[114 128 128 131 115  84 128 192] : J_798
[128 114  83 146 122 120 187  86] : J_262
[128 114 133 131 106  95 133 196] : J_185
[142 116  86 153 120 121 183  89] : J_434
[154 116  86 153 120 121 183  89] : J_628
[134  98 157 117 201 121 130 133] : J_8
shift +1: [ 83 146 122 120] => [ 84 147 123 121]
shift +1: [117] => [118]
loc: [98] => J_8, 2
chg J_798: [114 129 128 131 115  84 128 192] => 2, [128]
loc: [146] => J_262, 4
shift +1: [115] => [116]
shift -1: [114] => [113]

[ 53  60  60 152  84 176 130 167  75 126 168  59 148 123 149  85 144] = J_882
[ 53  60  60 152  84 176 130 167  75 126 168 159 161 121  88  57 107] = J_179
[ 40  61  52 137  81 187 117 154  66 106 183 161 169 130  84  46 106] = J_507
[188 175 189 111 148  91 138  87 147 130  97  70 104 141 146 189 145] = J_773
[ 58  66  59 134  94 162 127 128  90 140 164 123 143 132 105  37 111] = J_524
[ 75 126 167 152  88  84 130 107  60 168 159 177  57  53 121  60 161] = J_739
order: [ 53  57  60  60  75  84  88 107 121 126 130 152 159 161 167 168 176] => J_179
order: [161  60 121  53  57 177 159 168  60 107 130  84  88 152 167 126  75] => J_739

[ 98 161  36 159 148 105 110 154] : J_180
[123 149  31 126 157 150  98 147] : J_605
[ 84 195  87 137 133 138 123 132] : J_872
[105 158  67 109 159 121 134 135] : J_756
[137 146  82 139 108 131 117 144] : J_789
[126 135  74  93 149 156 122 125] : J_986
[112 134  84 100 141 139 124 119] : J_250
[103 166  47 151 151 166  81 152] : J_135
[122 142  89 134 133 125 112 161] : J_169
[133 162  30 127 127 142 108 133] : J_761
[ 88 139  51 115 111 148 113 131] : J_71
[123 149  31 126 157 148 124 126] : J_474
order: [126 148 157 149 123 126 124  31] => J_474
shift +1: [98] => [99]
loc: [47] => J_135, 3
shift +1: [ 89 134 133 125] => [ 90 135 134 126]

[101  97 179 108 132 150 119 109  70 112 153 140 137 109 133  96 117 108
 156 111 127 124 142 138 151 123  99 148 125 159 122 113 143  84 124 112
 140 117  95 110 164] -> J_411
[175 120 134 111 107  87 131 135 203 120 148 130 101 119  88 184 194 145
 103 177 127 140  97 121 146 162 164  92 112  97 134 140 132 171 133 153
 141  56 123 123 134] -> J_17
[157 122 132 118 115 104 124 130 175 121 144 129 113 123 107 165 174 140
 115 163 128 137 108 125 145 154 151 106 114 107 131 131 132 153 134 144
 139  73 121 131 129] -> J_461
[101 164 179 108 132 150 119 141  70 112 153 140  98 109 133  96 117 108
 156 136 127 124 142 138 151 123  99 148 125 110 122 113 143 162 124 112
 140 117  95 139 164] -> J_694
[157 122 132 118 115 104 124 130 175 121 144 129 113 123 107 165 174 140
 115 163 128 137 108 125 145 154 151 106 114 107 131 120 147  70 104  89
 103 100 109  90 156] -> J_731
chg J_461: [157 122 132 118 115 104 124 130 175 121 144 129 113 123 107 165 174 140
 115 163 128 137 109 125 145 154 151 106 114 107 131 131 132 153 134 144
 139  73 121 131 129] => 23, [108]
which: [101  97 179 108 132 150 119 109  70 112 153 140 137 109 133  96 117 108
 156 111 127 124 142 138 151 123  99 148 125 159 122 113 143  84 124 112
 140 117  95 110 164] => J_411
which: [175 120 134 111 107  87 131 135 203 120 148 130 101 119  88 184 194 145
 103 177 127 140  97 121 146 162 164  92 112  97 134 140 132 171 133 153
 141  56 123 123 134] => J_17
which: [157 122 132 118 115 104 124 130 175 121 144 129 113 123 107 165 174 140
 115 163 128 137 108 125 145 154 151 106 114 107 131 131 132 153 134 144
 139  73 121 131 129] => J_461
chg J_461: [157 122 132 118 115 104 124 131 175 121 144 129 113 123 107 165 174 140
 115 163 128 137 108 125 145 154 151 106 114 107 131 131 132 153 134 144
 139  73 121 131 129] => 8, [130]
chg J_411: [101  97 179 108 132 150 119 109  70 112 153 140 137 109 133  96 117 107
 156 111 127 124 142 138 151 123  99 148 125 159 122 113 143  84 124 112
 140 117  95 110 164] => 18, [108]

[ 97 109 127 107  97  96 131] -> J_497
[146  59 155  84  68 156 154] -> J_815
[ 97 131  97  96 109 127 108] -> J_682
order: [ 96  97  97 107 109 127 131] => J_497
order: [127 109  97 131 107  96  97] => J_497
shift +1: [131  97  96] => [132  98  97]
order: [108 127 109  96  97 131  97] => J_682
shift +1: [97] => [98]
loc: [154] => J_815, 7

[121 115 134 123 121 137] -> J_82
[118 131 136 109 128 121] -> J_196
[ 88 101  94 119 118 167] -> J_261
[128 118 131 121 108 136] -> J_178
[128 118 131 121 121 133] -> J_422
[128 118 131 121 121 167] -> J_274
chg J_261: [ 88 101  94 119 119 167] => 5, [118]
shift -1: [118 131] => [117 130]
order: [136 108 121 131 118 128] => J_178

